[[ 11  19 -36  14  24]
 [-64 -93  22  14  -2]
 [ 24 -28 -34 -60 -67]
 [  3  31 -61  15   4]
 [ 32 -23  12  24  51]
 [-55  23  22  -8 -31]]
:
[[ 24  11  19 -36  14]
 [ -2 -64 -93  22  14]
 [-67  24 -28 -34 -60]
 [  4   3  31 -61  15]
 [ 51  32 -23  12  24]
 [-31 -55  23  22  -8]]

[[-23 -34  36]
 [-21  42  60]
 [-76  18  76]]
:
[[ 36 -23 -34]
 [ 60 -21  42]
 [ 76 -76  18]]

[[ 62 -62 -91]
 [ 25 -84 -12]
 [ 64 -60 -89]]
:
[[-91  62 -62]
 [-12  25 -84]
 [-89  64 -60]]

[[ 20  27 -65  45   6 -78  46  51]
 [ 54   6  18 -36  39 -99 -29  21]
 [ 89 -47 -89 -17 -63  13 -76 -59]
 [-15  -6  18 -75  23  49 -61  81]
 [ 17  53  66  32  16   1 -70 -38]]
:
[[ 51  20  27 -65  45   6 -78  46]
 [ 21  54   6  18 -36  39 -99 -29]
 [-59  89 -47 -89 -17 -63  13 -76]
 [ 81 -15  -6  18 -75  23  49 -61]
 [-38  17  53  66  32  16   1 -70]]

[[ 90  90 -34  25  91 -12  -1]
 [-56 -23  86  15 -48 -41  55]
 [-19  23  75   4 -44  -4  -3]]
:
[[ -1  90  90 -34  25  91 -12]
 [ 55 -56 -23  86  15 -48 -41]
 [ -3 -19  23  75   4 -44  -4]]

[[-32  41  69  34 -77  57   7 -70   4]
 [-36  13   0  28  28  47  11 -20   5]
 [-41  17   7  41  -4  58  17 -40  11]]
:
[[  4 -32  41  69  34 -77  57   7 -70]
 [  5 -36  13   0  28  28  47  11 -20]
 [ 11 -41  17   7  41  -4  58  17 -40]]

[[ -4  -3   2   4  -5]
 [ -5  -6  -8  -8  -4]
 [ -5  -4  -2  -1  -5]
 [ -8 -20   3   4 -30]
 [  7   5   5   3   9]
 [-11  -4 -89 -95 -14]
 [ 17  10  13   8   7]
 [  1   2   0   0   7]
 [ 12  14  -7 -12  30]
 [-13 -15   3   8 -14]
 [ 13   3  76  79  -1]
 [-75 -65  14  46 -67]]
:
[[ -5  -4  -3   2   4]
 [ -4  -5  -6  -8  -8]
 [ -5  -5  -4  -2  -1]
 [-30  -8 -20   3   4]
 [  9   7   5   5   3]
 [-14 -11  -4 -89 -95]
 [  7  17  10  13   8]
 [  7   1   2   0   0]
 [ 30  12  14  -7 -12]
 [-14 -13 -15   3   8]
 [ -1  13   3  76  79]
 [-67 -75 -65  14  46]]
